Below is a small trained network, with its code and all its weights. Each question gives an input and a class and asks what happens when units are switched off, that is, made to give their printed mean instead of their output.

import numpy as np


def w(rows, s, z=0):
    codes = np.array(rows[::2]) - 128.0
    scale = np.full(codes.shape[1], s)
    scale[-1] = z or s
    return codes * scale


def norm(h):
    return h / np.sqrt((h * h).mean(-1, keepdims=True) + 1e-5)


def f(y):
    return y / 2 * (1 + np.tanh(0.7978845608 * (y + 0.044715 * y**3)))


def log_softmax(a):
    a = a - a.max(-1, keepdims=True)
    return a - np.log(np.exp(a).sum(-1, keepdims=True))


def net(x, mask):
    res = np.array(x, float).reshape(1, 6) / 4 @ E
    u = 0
    for l in range(4):
        y = f(norm(res) @ A[l][:, :-1].T + A[l][:, -1])
        res = res + np.where(mask[u : u + 10], y, B[l][:, -1]) @ B[l][:, :-1]
        u += 10
    return log_softmax(norm(res)[-1] @ U[:, :-1].T + U[:, -1])


A, B = {}, {}
E = w([
[57,129,255],'x0',
[214,166,167],'x1',
[164,9,223],'x2',
[172,78,45],'x3',
[146,104,102],'x4',
[23,125,90],'x5',
],0.0073)
A[0] = w([
[130,105,127,57],'0.n0',
[128,105,116,68],'0.n1',
[153,235,78,124],'0.n2',
[208,181,163,98],'0.n3',
[44,165,253,147],'0.n4',
[130,81,108,108],'0.n5',
[202,195,120,112],'0.n6',
[84,55,105,3],'0.n7',
[93,153,30,151],'0.n8',
[83,226,65,97],'0.n9',
],0.023,0.004)
B[0] = w([
[132,98,110,126],'0.n0',
[132,138,102,129],'0.n1',
[66,56,127,238],'0.n2',
[164,57,205,193],'0.n3',
[109,254,190,246],'0.n4',
[127,128,75,154],'0.n5',
[156,56,193,202],'0.n6',
[199,93,78,164],'0.n7',
[27,147,153,237],'0.n8',
[21,71,124,243],'0.n9',
],0.046,0.012)
A[1] = w([
[148,192,118,3],'1.n0',
[135,129,112,79],'1.n1',
[131,48,209,197],'1.n2',
[132,65,68,214],'1.n3',
[126,5,84,180],'1.n4',
[108,117,141,116],'1.n5',
[120,114,152,100],'1.n6',
[99,216,70,110],'1.n7',
[17,74,60,55],'1.n8',
[95,145,69,80],'1.n9',
],0.017,0.0028)
B[1] = w([
[142,152,145,139],'1.n0',
[124,113,123,119],'1.n1',
[125,204,225,242],'1.n2',
[123,189,110,187],'1.n3',
[125,233,75,247],'1.n4',
[130,141,143,150],'1.n5',
[133,136,153,145],'1.n6',
[196,160,139,164],'1.n7',
[5,226,142,255],'1.n8',
[121,148,169,143],'1.n9',
],0.023,0.0098)
A[2] = w([
[143,83,137,66],'2.n0',
[132,102,130,60],'2.n1',
[158,154,67,156],'2.n2',
[162,175,54,145],'2.n3',
[192,153,104,149],'2.n4',
[38,214,163,155],'2.n5',
[146,148,204,184],'2.n6',
[148,254,161,193],'2.n7',
[155,84,139,4],'2.n8',
[126,127,136,108],'2.n9',
],0.021,0.0037)
B[2] = w([
[148,124,145,127],'2.n0',
[135,113,146,123],'2.n1',
[177,85,72,144],'2.n2',
[191,86,38,154],'2.n3',
[126,119,34,144],'2.n4',
[191,253,73,251],'2.n5',
[187,172,109,184],'2.n6',
[212,174,29,213],'2.n7',
[150,109,119,126],'2.n8',
[132,136,134,129],'2.n9',
],0.028,0.019)
A[3] = w([
[98,63,85,32],'3.n0',
[136,84,103,44],'3.n1',
[99,60,85,65],'3.n2',
[182,1,176,58],'3.n3',
[124,117,123,130],'3.n4',
[145,46,127,10],'3.n5',
[94,104,86,97],'3.n6',
[128,131,125,100],'3.n7',
[134,112,116,85],'3.n8',
[54,35,78,3],'3.n9',
],0.018,0.0037)
B[3] = w([
[103,134,126,143],'3.n0',
[110,133,119,100],'3.n1',
[107,130,116,155],'3.n2',
[247,68,198,244],'3.n3',
[114,138,132,116],'3.n4',
[165,107,141,124],'3.n5',
[93,137,178,181],'3.n6',
[125,129,129,116],'3.n7',
[79,138,123,90],'3.n8',
[1,157,136,251],'3.n9',
],0.026,0.0026)
U = w([
[146,171,127,253],'0',
[153,77,47,26],'1',
[164,57,194,45],'2',
[2,78,138,125],'3',
],0.021,0.0063)

Each question gives the input, the list of numbers given to net, and the class t.
The units are the neurons (one row each of A and B). Each row of codes is followed by its name. A weight is (code - 128) times the scale printed after its matrix; where a second scale follows, it is the last column's (A, B and U).
mask holds one flag per neuron, layer by layer. A switched-off neuron (its flag False) gives its mean, the last column of its row in B, instead of its output. The means were averaged over made-up inputs and are rounded, as every weight is.
A unit's drop is (log p(t) with every unit on - log p(t) with that unit switched off) / (log p(t) with every unit on - log p(t) with every unit switched off).
The circuit of an input: a set's keep is (log p(t) with only the set's units on - log p(t) with every unit switched off) / (log p(t) with every unit on - log p(t) with every unit switched off). Starting from the 12 units with the biggest drops (on a tie, the unit counted first), units are removed one at a time, each time the one whose removal leaves the highest keep (on an exact tie, the one counted first), for as long as the keep stays at least 0.8.
circuit, biggest first: the units of the circuit, biggest drop first
unit that matters most: the unit with the biggest drop
top k neurons: the k neurons with the biggest drops, biggest first
k most important neurons of layer l: the k neurons of layer l with the biggest drops, biggest first
drop when u is switched off: that unit's drop, to one decimal
input [-3,-6,2,0,2,-3], class 1: top 2 neurons	0.n7, 0.n9
input [-5,7,-6,3,-4,-5], class 2: circuit, biggest first	0.n6, 0.n3
input [-2,2,7,4,8,-1], class 1: circuit, biggest first	0.n8, 0.n4
input [-5,-1,-2,2,1,-7], class 2: top 4 neurons	0.n6, 0.n3, 0.n9, 1.n8
input [-2,-6,-6,-6,-3,5], class 3: circuit, biggest first	0.n9
input [-1,-8,3,8,-3,3], class 1: circuit, biggest first	0.n7, 0.n4
input [0,-7,8,3,4,-4], class 1: top 3 neurons	0.n8, 0.n9, 0.n7
input [1,2,2,1,4,3], class 1: top 3 neurons	0.n8, 0.n9, 0.n7
input [-4,6,5,2,7,-6], class 2: top 2 neurons	0.n3, 2.n5
input [-3,-7,4,2,-5,-6], class 1: 2 most important neurons of layer 0	0.n8, 0.n9
input [4,7,-1,-1,0,-3], class 2: 3 most important neurons of layer 0	0.n3, 0.n6, 0.n8
input [1,0,-3,-5,4,-4], class 2: 2 most important neurons of layer 0	0.n3, 0.n6
input [-1,8,-7,3,-2,2], class 3: drop when 2.n3 is switched off	0.0
input [3,-8,8,7,1,-2], class 1: drop when 0.n8 is switched off	0.1
input [-5,-5,0,2,-6,5], class 3: unit that matters most	0.n8
input [5,-4,6,6,-3,2], class 1: drop when 0.n8 is switched off	0.2
